Below are the code and all the weights of a small trained network. Each question names an input and a target symbol and asks about switching units off, where a switched-off unit gives its printed mean instead of its output.

import numpy as np


def w(rows, s, z=0):
    codes = np.array(rows[::2]) - 128.0
    scale = np.full(codes.shape[1], s)
    scale[-1] = z or s
    return codes * scale


def f(y):
    return np.maximum(y, 0)


def softmax(a):
    e = np.exp(a - a.max(-1, keepdims=True))
    return e / e.sum(-1, keepdims=True)


def log_softmax(a):
    a = a - a.max(-1, keepdims=True)
    return a - np.log(np.exp(a).sum(-1, keepdims=True))


def net(x, mask):
    ids = ['γεζηξσ'.index(c) for c in x.split()]
    T = len(ids)
    res = E[ids] + P[:T]
    q, k, v = (res @ M[0].T for M in (Q, K, V))
    z = softmax(np.where(np.tri(T) > 0, q @ k.T / 4**0.5, -1e9)) @ v
    res = res + np.where(mask[0], z, O[0][:, -1]) @ O[0][:, :-1]
    y = f(res @ A[0][:, :-1].T + A[0][:, -1])
    res = res + np.where(mask[1:25], y, B[0][:, -1]) @ B[0][:, :-1]
    return log_softmax(res[-1] @ U[:, :-1].T + U[:, -1])


Q, K, V, O, A, B = {}, {}, {}, {}, {}, {}
E = w([
[159,161,157,211],'γ',
[190,142,102,209],'ε',
[77,145,104,121],'ζ',
[92,194,124,193],'η',
[134,133,6,105],'ξ',
[105,42,207,200],'σ',
],0.016)
P = w([
[175,180,175,2],'0',
[131,141,137,96],'1',
[110,116,113,140],'2',
[87,96,99,176],'3',
[69,79,86,203],'4',
[51,68,68,226],'5',
[35,52,67,247],'6',
],0.0093)
Q[0] = w([
[52,98,144,95],'h0',
[103,6,135,203],'h0',
[111,191,181,141],'h0',
[212,93,191,45],'h0',
],0.012)
K[0] = w([
[220,176,114,184],'h0',
[52,172,71,188],'h0',
[230,107,45,50],'h0',
[181,255,219,37],'h0',
],0.0079)
V[0] = w([
[48,76,154,35],'h0',
[25,232,198,177],'h0',
[129,76,252,195],'h0',
[180,130,22,158],'h0',
],0.011)
O[0] = w([
[46,141,83,195,2],'h0',
[234,249,105,131,159],'h0',
[75,227,254,96,116],'h0',
[147,78,102,78,228],'h0',
],0.013,0.007)
A[0] = w([
[93,167,153,90,111],'n0',
[90,116,161,17,66],'n1',
[127,174,152,176,80],'n2',
[129,156,155,120,240],'n3',
[122,75,166,51,206],'n4',
[88,113,64,136,1],'n5',
[156,209,144,105,163],'n6',
[154,104,173,93,40],'n7',
[133,130,125,115,150],'n8',
[144,166,156,129,106],'n9',
[119,216,182,100,132],'n10',
[196,169,71,153,127],'n11',
[120,70,94,131,55],'n12',
[128,150,217,65,85],'n13',
[186,193,83,63,46],'n14',
[180,117,166,151,31],'n15',
[161,84,158,138,97],'n16',
[150,136,107,122,143],'n17',
[104,163,173,137,194],'n18',
[153,139,141,196,78],'n19',
[134,158,128,121,177],'n20',
[138,83,155,254,186],'n21',
[179,142,74,100,178],'n22',
[127,161,171,156,52],'n23',
],0.012,0.011)
B[0] = w([
[136,96,106,90,151],'n0',
[127,175,103,255,143],'n1',
[79,133,105,145,159],'n2',
[156,207,176,172,214],'n3',
[180,169,113,141,219],'n4',
[141,177,147,177,156],'n5',
[102,121,145,72,217],'n6',
[116,151,84,71,148],'n7',
[133,133,126,143,152],'n8',
[128,117,92,169,165],'n9',
[163,107,63,143,206],'n10',
[63,112,161,143,223],'n11',
[118,155,152,67,178],'n12',
[132,112,125,70,183],'n13',
[71,55,144,41,176],'n14',
[99,146,118,74,147],'n15',
[119,178,88,112,169],'n16',
[120,103,148,149,175],'n17',
[159,142,85,111,182],'n18',
[95,144,143,139,148],'n19',
[124,146,160,126,176],'n20',
[75,160,60,96,190],'n21',
[125,65,181,167,254],'n22',
[67,96,135,129,151],'n23',
],0.01,0.015)
U = w([
[115,107,129,46,3],'γ',
[218,108,136,122,209],'ε',
[123,121,144,254,246],'ζ',
[84,94,202,104,133],'η',
[121,44,60,93,14],'ξ',
[109,178,87,100,71],'σ',
],0.0087,0.005)

Each question gives the input, a string of symbols that net reads in full, and the target symbol t.
The units are the heads (4 rows each of Q, K, V and O) and the neurons (one row each of A and B). Each row of codes is followed by its name. A weight is (code - 128) times the scale printed after its matrix; where a second scale follows, it is the last column's (O, A, B and U).
mask holds one flag per unit, heads first, then neurons. A switched-off unit (its flag False) gives its mean, the last column of its rows in O or B, instead of its output. The means were averaged over made-up inputs and are rounded, as every weight is.
A unit's drop is (log p(t) with every unit on - log p(t) with that unit switched off) / (log p(t) with every unit on - log p(t) with every unit switched off).
The circuit of an input: a set's keep is (log p(t) with only the set's units on - log p(t) with every unit switched off) / (log p(t) with every unit on - log p(t) with every unit switched off). Starting from the 12 units with the biggest drops (on a tie, the unit counted first), units are removed one at a time, each time the one whose removal leaves the highest keep (on an exact tie, the one counted first), for as long as the keep stays at least 0.8.
units of the circuit, in order: the units of the circuit, biggest drop first
unit that matters most: the unit with the biggest drop
k most important neurons: the k neurons with the biggest drops, biggest first
drop when u is switched off: that unit's drop, to one decimal
input ζ ε ε ε ξ ε, target ξ: units of the circuit, in order : [h0]
input ε ε η, target ε: units of the circuit, in order : [h0, n21]
input ε ε ε σ, target ε: 2 most important neurons : [n4, n11]
input ε σ ζ γ, target σ: units of the circuit, in order : [h0, n22]
input ξ ε σ ε, target σ: units of the circuit, in order : [h0, n22, n18]
input ε ε ε σ η, target σ: units of the circuit, in order : [h0, n18]
input ζ ε γ γ, target γ: units of the circuit, in order : [h0, n6, n13]
input η ε η ζ ε ε ζ, target ζ: 4 most important neurons : [n1, n6, n13, n14]
input ε γ γ σ η η, target σ: 2 most important neurons : [n10, n18]
input ε ζ ζ ε ζ η η, target η: 2 most important neurons : [n14, n6]
input ξ ξ ε ε, target ξ: 2 most important neurons : [n3, n21]
input ε ε ζ ε η ξ, target η: 2 most important neurons : [n11, n22]
input η γ η ε ε ε ζ, target ζ: 2 most important neurons : [n1, n6]
input γ ζ γ, target ζ: unit that matters most : h0
input ζ η ξ ζ η, target ξ: 2 most important neurons : [n3, n21]
input ε γ ε ε ε ε ξ, target ε: 2 most important neurons : [n4, n5]
input ε η ζ η ζ, target η: 4 most important neurons : [n14, n11, n4, n6]
input γ ξ ξ, target ξ: 2 most important neurons : [n3, n12]
input ζ ζ ε ε η γ, target η: 2 most important neurons : [n14, n11]
input ζ ζ ξ, target ζ: most important neuron : [n5]
input ζ ε γ ξ ξ ζ, target ξ: drop when n12 is switched off : 0.1
input ε σ ε ξ ζ, target ξ: drop when n3 is switched off : 0.7
input ζ σ ζ ζ ε ε γ, target ε: drop when n14 is switched off : 0.1
input η ζ ε ε ε σ, target ε: drop when n11 is switched off : 0.3
